Below is a small trained network, with its code and all its weights. Each question gives an input and a target symbol and asks what happens when units are switched off, that is, made to give their printed mean instead of their output.

import numpy as np


def w(rows, s, z=0):
    codes = np.array(rows[::2]) - 128.0
    scale = np.full(codes.shape[1], s)
    scale[-1] = z or s
    return codes * scale


def f(y):
    return np.maximum(y, 0)


def softmax(a):
    e = np.exp(a - a.max(-1, keepdims=True))
    return e / e.sum(-1, keepdims=True)


def log_softmax(a):
    a = a - a.max(-1, keepdims=True)
    return a - np.log(np.exp(a).sum(-1, keepdims=True))


def net(x, mask):
    ids = ['ΔΛζθπφ'.index(c) for c in x.split()]
    T = len(ids)
    res = E[ids] + P[:T]
    u = 0
    for l in range(2):
        r = res
        for j in range(3):
            rows = slice(2 * j, 2 * j + 2)
            q, k, v = (r @ M[l][rows].T for M in (Q, K, V))
            z = softmax(np.where(np.tri(T) > 0, q @ k.T / 2**0.5, -1e9)) @ v
            o = O[l][rows]
            res = res + np.where(mask[u + j], z, o[:, -1]) @ o[:, :-1]
        u += 3
        y = f(res @ A[l][:, :-1].T + A[l][:, -1])
        res = res + np.where(mask[u : u + 12], y, B[l][:, -1]) @ B[l][:, :-1]
        u += 12
    return log_softmax(res[-1] @ U[:, :-1].T + U[:, -1])


Q, K, V, O, A, B = {}, {}, {}, {}, {}, {}
E = w([
[116,204,230,171,149,189,75],'Δ',
[119,78,159,79,2,93,148],'Λ',
[123,106,75,187,241,122,107],'ζ',
[212,226,67,105,151,164,152],'θ',
[40,190,184,104,180,188,147],'π',
[74,186,184,125,201,173,52],'φ',
],0.0079)
P = w([
[95,64,254,66,169,169,213],'0',
[122,153,95,56,148,99,102],'1',
[131,151,93,119,132,113,98],'2',
[138,154,91,138,120,121,94],'3',
[149,149,89,162,115,142,93],'4',
[158,134,101,192,107,149,82],'5',
[159,130,98,193,103,153,72],'6',
[167,126,97,182,108,162,72],'7',
],0.0055)
Q[0] = w([
[157,40,165,219,65,83,100],'L0H0',
[141,59,127,170,122,35,235],'L0H0',
[91,49,49,217,192,83,116],'L0H1',
[182,223,94,74,230,117,93],'L0H1',
[236,94,2,162,131,62,153],'L0H2',
[7,76,254,182,99,176,83],'L0H2',
],0.0058)
K[0] = w([
[116,34,120,80,4,20,173],'L0H0',
[97,130,89,72,72,41,21],'L0H0',
[115,59,58,140,186,40,159],'L0H1',
[209,103,115,128,34,147,215],'L0H1',
[250,241,2,234,148,63,37],'L0H2',
[21,18,245,89,58,18,212],'L0H2',
],0.0056)
V[0] = w([
[85,106,164,153,20,59,104],'L0H0',
[155,150,41,140,57,93,228],'L0H0',
[254,191,175,43,51,214,205],'L0H1',
[28,95,232,112,68,137,139],'L0H1',
[166,168,44,182,242,150,92],'L0H2',
[78,94,115,121,73,62,67],'L0H2',
],0.0048)
O[0] = w([
[147,209,78,161,57,209,103,4],'L0H0',
[184,121,148,19,79,159,150,11],'L0H0',
[199,176,189,158,79,7,157,223],'L0H1',
[19,172,110,191,168,82,180,105],'L0H1',
[96,2,67,150,162,62,128,207],'L0H2',
[134,171,78,157,115,229,86,26],'L0H2',
],0.0049,0.0022)
A[0] = w([
[32,161,231,229,206,128,102,254],'L0N0',
[101,152,173,143,89,177,255,66],'L0N1',
[190,163,56,215,200,66,175,161],'L0N2',
[5,138,107,82,162,205,151,81],'L0N3',
[95,39,155,123,106,40,198,95],'L0N4',
[105,42,185,110,112,88,216,107],'L0N5',
[124,123,234,230,209,203,107,187],'L0N6',
[36,48,84,146,170,231,154,139],'L0N7',
[142,191,83,38,192,66,93,164],'L0N8',
[66,177,104,139,134,215,67,50],'L0N9',
[159,185,102,225,123,152,63,139],'L0N10',
[147,77,160,117,158,102,196,55],'L0N11',
],0.006,0.0038)
B[0] = w([
[84,207,191,81,200,135,46,254],'L0N0',
[85,237,162,86,37,41,202,136],'L0N1',
[117,46,64,215,76,111,152,198],'L0N2',
[237,123,149,78,253,111,37,146],'L0N3',
[43,34,242,68,219,29,235,137],'L0N4',
[73,156,217,35,180,29,165,141],'L0N5',
[31,123,158,53,218,141,65,214],'L0N6',
[204,25,77,62,150,166,20,155],'L0N7',
[157,106,164,190,98,131,204,187],'L0N8',
[184,130,169,206,129,150,235,141],'L0N9',
[120,69,71,44,153,67,179,171],'L0N10',
[208,55,205,137,127,55,236,132],'L0N11',
],0.0057,0.0068)
Q[1] = w([
[79,170,171,120,190,94,148],'L1H0',
[152,63,117,142,66,140,95],'L1H0',
[115,77,35,135,117,88,140],'L1H1',
[179,157,42,160,39,114,255],'L1H1',
[145,140,182,76,168,168,11],'L1H2',
[178,147,169,159,139,143,49],'L1H2',
],0.0059)
K[1] = w([
[25,140,228,19,161,111,149],'L1H0',
[184,114,4,199,82,190,83],'L1H0',
[132,76,39,238,55,175,134],'L1H1',
[85,254,114,179,39,195,85],'L1H1',
[115,211,197,100,130,5,185],'L1H2',
[135,192,168,59,118,23,178],'L1H2',
],0.0049)
V[1] = w([
[163,186,154,137,40,40,252],'L1H0',
[208,9,31,152,138,60,183],'L1H0',
[85,79,141,5,220,135,77],'L1H1',
[160,111,177,74,100,20,198],'L1H1',
[178,3,50,192,122,159,125],'L1H2',
[123,238,108,182,89,187,177],'L1H2',
],0.005)
O[1] = w([
[87,184,39,136,164,247,180,61],'L1H0',
[147,134,86,41,44,242,2,29],'L1H0',
[225,155,60,45,96,90,48,254],'L1H1',
[50,62,51,26,87,123,180,153],'L1H1',
[121,23,223,121,137,82,68,10],'L1H2',
[186,182,158,174,208,254,82,67],'L1H2',
],0.0048,0.01)
A[1] = w([
[204,126,37,62,104,166,33,131],'L1N0',
[153,181,89,143,29,199,159,224],'L1N1',
[101,37,169,43,56,93,87,187],'L1N2',
[184,93,49,69,136,171,19,240],'L1N3',
[238,106,186,170,65,47,132,137],'L1N4',
[155,169,221,221,200,126,141,25],'L1N5',
[87,84,125,250,163,61,202,78],'L1N6',
[2,111,37,95,92,197,183,159],'L1N7',
[137,55,86,221,118,95,161,255],'L1N8',
[73,169,134,190,128,178,181,25],'L1N9',
[198,164,93,110,54,218,147,209],'L1N10',
[77,103,48,203,71,97,195,204],'L1N11',
],0.0057,0.0033)
B[1] = w([
[172,184,166,254,49,95,166,215],'L1N0',
[197,186,90,207,47,111,20,204],'L1N1',
[39,165,95,187,145,227,153,240],'L1N2',
[119,162,58,223,2,127,151,253],'L1N3',
[85,47,158,62,229,211,50,252],'L1N4',
[177,74,242,228,118,148,153,212],'L1N5',
[14,4,130,138,108,102,175,192],'L1N6',
[102,40,175,139,141,73,59,218],'L1N7',
[68,140,55,43,99,200,104,244],'L1N8',
[114,111,158,55,194,207,40,143],'L1N9',
[220,139,175,220,49,46,58,195],'L1N10',
[79,28,93,58,137,183,49,243],'L1N11',
],0.0058,0.0048)
U = w([
[3,41,113,57,159,178,139,214],'Δ',
[187,192,81,78,132,68,171,4],'Λ',
[186,161,148,139,182,222,155,202],'ζ',
[193,190,96,184,70,115,73,250],'θ',
[111,115,172,230,120,76,227,37],'π',
[207,70,191,105,169,112,70,46],'φ',
],0.0062,0.0036)

Each question gives the input, a string of symbols that net reads in full, and the target symbol t.
The units are the heads (2 rows each of Q, K, V and O) and the neurons (one row each of A and B). Each row of codes is followed by its name. A weight is (code - 128) times the scale printed after its matrix; where a second scale follows, it is the last column's (O, A, B and U).
mask holds one flag per unit, layer by layer, with each layer's heads first. A switched-off unit (its flag False) gives its mean, the last column of its rows in O or B, instead of its output. The means were averaged over made-up inputs and are rounded, as every weight is.
A unit's drop is (log p(t) with every unit on - log p(t) with that unit switched off) / (log p(t) with every unit on - log p(t) with every unit switched off).
most important unit: the unit with the biggest drop
k most important neurons: the k neurons with the biggest drops, biggest first
top k neurons in layer l: the k neurons of layer l with the biggest drops, biggest first
which heads matter: for each layer, one digit per head in row order, 1 if its drop is at least 0.15 and else 0, layers parted by /
drop of u: that unit's drop, to one decimal
input ζ θ θ π φ, target θ: 2 most important neurons	L1N3; L1N0
input θ ζ φ θ ζ φ Λ, target Δ: most important unit	L1H2
input Δ φ φ φ ζ Δ Λ, target Δ: 3 most important neurons	L0N4; L1N4; L0N0
input ζ θ θ ζ φ ζ, target θ: which heads matter	010 / 100
input φ Δ θ θ ζ θ φ Δ, target φ: which heads matter	000 / 110
input θ φ Δ ζ Λ φ φ, target Δ: which heads matter	111 / 010
input φ θ φ π, target φ: which heads matter	000 / 110
input π π φ φ θ, target Δ: which heads matter	100 / 010
input Λ ζ ζ, target θ: which heads matter	011 / 100
input Δ ζ θ φ Λ π θ π, target π: 2 most important neurons	L0N0; L0N6
input Λ θ ζ, target Δ: which heads matter	000 / 010
input ζ Λ Λ θ π θ π, target θ: which heads matter	000 / 010
input Λ Δ Λ Λ θ, target Δ: which heads matter	011 / 010
input θ φ Δ, target Δ: which heads matter	111 / 010
input ζ φ Λ φ φ π, target θ: top 3 neurons in layer 0	L0N7; L0N4; L0N5
input Λ ζ θ Λ, target θ: top 2 neurons in layer 1	L1N1; L1N10
input Λ π θ π φ Λ Δ, target ζ: most important neuron	L0N1
input φ Λ θ φ π θ π, target φ: top 2 neurons in layer 0	L0N0; L0N6
input Λ Λ Λ θ θ φ θ Δ, target ζ: drop of L0H2	1.7
input φ θ ζ φ θ Δ φ Δ, target φ: drop of L0N0	0.3
input π Δ Λ θ Λ θ θ φ, target Λ: drop of L0H2	0.1
